Below is a small trained network, with its code and all its weights. Each question gives an input and a target symbol and asks what happens when units are switched off, that is, made to give their printed mean instead of their output.

import numpy as np


def w(rows, s, z=0):
    codes = np.array(rows[::2]) - 128.0
    scale = np.full(codes.shape[1], s)
    scale[-1] = z or s
    return codes * scale


def norm(h):
    return h / np.sqrt((h * h).mean(-1, keepdims=True) + 1e-5)


def f(y):
    return y / 2 * (1 + np.tanh(0.7978845608 * (y + 0.044715 * y**3)))


def softmax(a):
    e = np.exp(a - a.max(-1, keepdims=True))
    return e / e.sum(-1, keepdims=True)


def log_softmax(a):
    a = a - a.max(-1, keepdims=True)
    return a - np.log(np.exp(a).sum(-1, keepdims=True))


def net(x, mask):
    ids = ['αβγεηπστω'.index(c) for c in x.split()]
    T = len(ids)
    res = E[ids] + P[:T]
    u = 0
    for l in range(2):
        r = norm(res)
        for j in range(3):
            rows = slice(3 * j, 3 * j + 3)
            q, k, v = (r @ M[l][rows].T for M in (Q, K, V))
            z = softmax(np.where(np.tri(T) > 0, q @ k.T / 3**0.5, -1e9)) @ v
            o = O[l][rows]
            res = res + np.where(mask[u + j], z, o[:, -1]) @ o[:, :-1]
        u += 3
        y = f(norm(res) @ A[l][:, :-1].T + A[l][:, -1])
        res = res + np.where(mask[u : u + 8], y, B[l][:, -1]) @ B[l][:, :-1]
        u += 8
    return log_softmax(norm(res)[-1] @ U[:, :-1].T + U[:, -1])


Q, K, V, O, A, B = {}, {}, {}, {}, {}, {}
E = w([
[69,115,251,184],'α',
[120,136,49,118],'β',
[133,102,76,166],'γ',
[105,138,86,145],'ε',
[164,176,74,139],'η',
[148,72,112,155],'π',
[169,77,167,122],'σ',
[183,137,138,121],'τ',
[164,96,92,107],'ω',
],0.0016)
P = w([
[48,146,144,76],'0',
[246,86,5,201],'1',
[221,83,22,194],'2',
[232,100,28,184],'3',
[199,85,19,172],'4',
[178,84,26,179],'5',
[161,78,40,188],'6',
[144,66,79,206],'7',
],0.0013)
Q[0] = w([
[93,132,160,119],'L0H0',
[189,121,71,109],'L0H0',
[234,106,2,113],'L0H0',
[107,119,67,158],'L0H1',
[147,137,184,100],'L0H1',
[158,128,159,108],'L0H1',
[115,171,189,40],'L0H2',
[144,73,87,202],'L0H2',
[160,61,59,197],'L0H2',
],0.006)
K[0] = w([
[109,129,172,164],'L0H0',
[179,101,79,106],'L0H0',
[217,86,3,79],'L0H0',
[113,162,178,71],'L0H1',
[142,96,80,186],'L0H1',
[160,95,87,160],'L0H1',
[217,137,75,203],'L0H2',
[32,134,172,66],'L0H2',
[44,138,156,47],'L0H2',
],0.0053)
V[0] = w([
[127,157,105,30],'L0H0',
[163,44,170,203],'L0H0',
[91,208,117,179],'L0H0',
[88,183,189,88],'L0H1',
[98,175,180,128],'L0H1',
[109,148,154,145],'L0H1',
[142,190,206,26],'L0H2',
[108,253,95,146],'L0H2',
[95,219,60,118],'L0H2',
],0.0022)
O[0] = w([
[212,108,110,195,19],'L0H0',
[36,192,125,96,254],'L0H0',
[120,56,161,81,105],'L0H0',
[188,135,250,73,10],'L0H1',
[124,137,205,78,51],'L0H1',
[109,134,150,100,105],'L0H1',
[248,133,168,102,187],'L0H2',
[130,231,151,161,119],'L0H2',
[135,197,141,205,172],'L0H2',
],0.002,0.00086)
A[0] = w([
[239,150,23,147,228],'L0N0',
[121,105,116,157,98],'L0N1',
[100,104,188,207,239],'L0N2',
[72,185,62,3,3],'L0N3',
[128,120,130,140,101],'L0N4',
[116,126,52,131,165],'L0N5',
[102,133,84,134,137],'L0N6',
[101,227,139,195,21],'L0N7',
],0.0027,0.00057)
B[0] = w([
[51,96,253,174,251],'L0N0',
[161,150,154,107,147],'L0N1',
[206,182,38,74,159],'L0N2',
[187,75,242,190,95],'L0N3',
[137,130,130,126,130],'L0N4',
[115,148,247,139,179],'L0N5',
[113,140,190,111,152],'L0N6',
[123,88,93,36,128],'L0N7',
],0.0021,0.0025)
Q[1] = w([
[74,193,92,162],'L1H0',
[119,113,114,88],'L1H0',
[86,194,105,175],'L1H0',
[106,79,135,242],'L1H1',
[150,165,124,2],'L1H1',
[137,149,122,5],'L1H1',
[139,151,246,10],'L1H2',
[146,144,229,14],'L1H2',
[105,125,36,227],'L1H2',
],0.006)
K[1] = w([
[109,161,78,89],'L1H0',
[151,143,100,185],'L1H0',
[107,154,92,78],'L1H0',
[156,143,245,22],'L1H1',
[113,110,39,233],'L1H1',
[122,121,56,236],'L1H1',
[130,109,38,255],'L1H2',
[127,111,75,212],'L1H2',
[139,143,215,36],'L1H2',
],0.006)
V[1] = w([
[179,213,15,171],'L1H0',
[129,125,166,238],'L1H0',
[95,139,129,34],'L1H0',
[181,255,130,232],'L1H1',
[30,161,39,139],'L1H1',
[127,24,84,210],'L1H1',
[235,71,159,189],'L1H2',
[89,212,177,174],'L1H2',
[203,201,71,24],'L1H2',
],0.0025)
O[1] = w([
[72,141,207,62,156],'L1H0',
[128,205,105,88,247],'L1H0',
[125,66,137,195,21],'L1H0',
[79,254,146,86,85],'L1H1',
[67,128,127,229,61],'L1H1',
[78,80,27,112,89],'L1H1',
[107,97,106,18,124],'L1H2',
[147,243,134,111,157],'L1H2',
[81,104,253,156,82],'L1H2',
],0.0028,0.0015)
A[1] = w([
[81,114,117,104,195],'L1N0',
[4,186,123,81,206],'L1N1',
[142,125,130,138,7],'L1N2',
[111,84,201,99,242],'L1N3',
[159,126,164,198,163],'L1N4',
[133,81,244,170,212],'L1N5',
[112,112,144,101,196],'L1N6',
[43,40,85,160,154],'L1N7',
],0.003,0.0021)
B[1] = w([
[188,131,161,170,181],'L1N0',
[197,52,158,222,240],'L1N1',
[37,82,138,40,40],'L1N2',
[237,151,92,208,216],'L1N3',
[158,206,49,117,213],'L1N4',
[236,169,41,155,245],'L1N5',
[170,125,131,172,176],'L1N6',
[176,173,252,110,167],'L1N7',
],0.002,0.0011)
U = w([
[208,155,107,159,253],'α',
[114,176,85,119,207],'β',
[31,140,109,171,119],'γ',
[106,113,244,191,95],'ε',
[69,191,213,76,80],'η',
[68,46,95,149,49],'π',
[171,37,163,102,61],'σ',
[176,139,197,34,46],'τ',
[92,102,66,33,42],'ω',
],0.011,0.0065)

Each question gives the input, a string of symbols that net reads in full, and the target symbol t.
The units are the heads (3 rows each of Q, K, V and O) and the neurons (one row each of A and B). Each row of codes is followed by its name. A weight is (code - 128) times the scale printed after its matrix; where a second scale follows, it is the last column's (O, A, B and U).
mask holds one flag per unit, layer by layer, with each layer's heads first. A switched-off unit (its flag False) gives its mean, the last column of its rows in O or B, instead of its output. The means were averaged over made-up inputs and are rounded, as every weight is.
A unit's drop is (log p(t) with every unit on - log p(t) with that unit switched off) / (log p(t) with every unit on - log p(t) with every unit switched off).
The circuit of an input: a set's keep is (log p(t) with only the set's units on - log p(t) with every unit switched off) / (log p(t) with every unit on - log p(t) with every unit switched off). Starting from the 12 units with the biggest drops (on a tie, the unit counted first), units are removed one at a time, each time the one whose removal leaves the highest keep (on an exact tie, the one counted first), for as long as the keep stays at least 0.8.
circuit, biggest first: the units of the circuit, biggest drop first
most important unit: the unit with the biggest drop
top k neurons in layer l: the k neurons of layer l with the biggest drops, biggest first
which heads matter: for each layer, one digit per head in row order, 1 if its drop is at least 0.15 and else 0, layers parted by /
drop of u: that unit's drop, to one decimal
input σ ε σ, target σ: circuit, biggest first : [L0H2 L1H2]
input β α σ ω, target β: which heads matter : 101 / 001
input ε α π η, target ε: circuit, biggest first : [L0N0 L0H1 L1H2 L0H0]
input η α ω α, target η: most important unit : L0H2
input π α η τ α α, target π: which heads matter : 001 / 000
input γ ε ω η ω β, target γ: circuit, biggest first : [L0H2 L1H1]
input σ ε ε π τ, target σ: circuit, biggest first : [L0H2 L1H2]
input γ π η β β α σ, target γ: circuit, biggest first : [L0H2 L1H1]
input γ α η ω α τ τ γ, target γ: which heads matter : 001 / 010
input η η σ τ γ, target η: circuit, biggest first : [L0H2 L1H1 L1H0]
input β η α β ε σ ε α, target β: which heads matter : 100 / 001
input ε α ε τ α γ ε τ, target ε: circuit, biggest first : [L0H1 L0N0 L1H2]
input π β σ σ τ π ε, target π: circuit, biggest first : [L0H2 L1H1]
input τ α β ε γ, target τ: most important unit : L1H1
input σ ε π α α ω, target σ: circuit, biggest first : [L0H2 L0N0 L1H2]
input π α π ε ε ω, target π: circuit, biggest first : [L0H2 L1H1]
input ε α τ ω γ, target ε: which heads matter : 111 / 001
input ω σ ε α, target ω: which heads matter : 000 / 000
input ε τ β σ β, target ε: circuit, biggest first : [L0H1 L0N0 L0H0 L1H2]
input η α τ, target η: most important unit : L0H2
input ε η τ, target ε: circuit, biggest first : [L1H2 L0N0 L0H1]
input ε β π σ, target ε: circuit, biggest first : [L1H2 L0H1 L0N0]
input τ ω ε τ, target τ: which heads matter : 100 / 011
input σ α α α α γ σ β, target σ: which heads matter : 001 / 000
input γ γ α, target γ: top 2 neurons in layer 1 : [L1N5 L1N3]
input ε α α ε η α γ, target ε: drop of L0H1 : 0.3
input τ α σ α, target τ: drop of L0H0 : 0.2
input α β γ η ε γ α, target β: most important unit : L0N0
input η ε β, target η: drop of L0H2 : 0.6
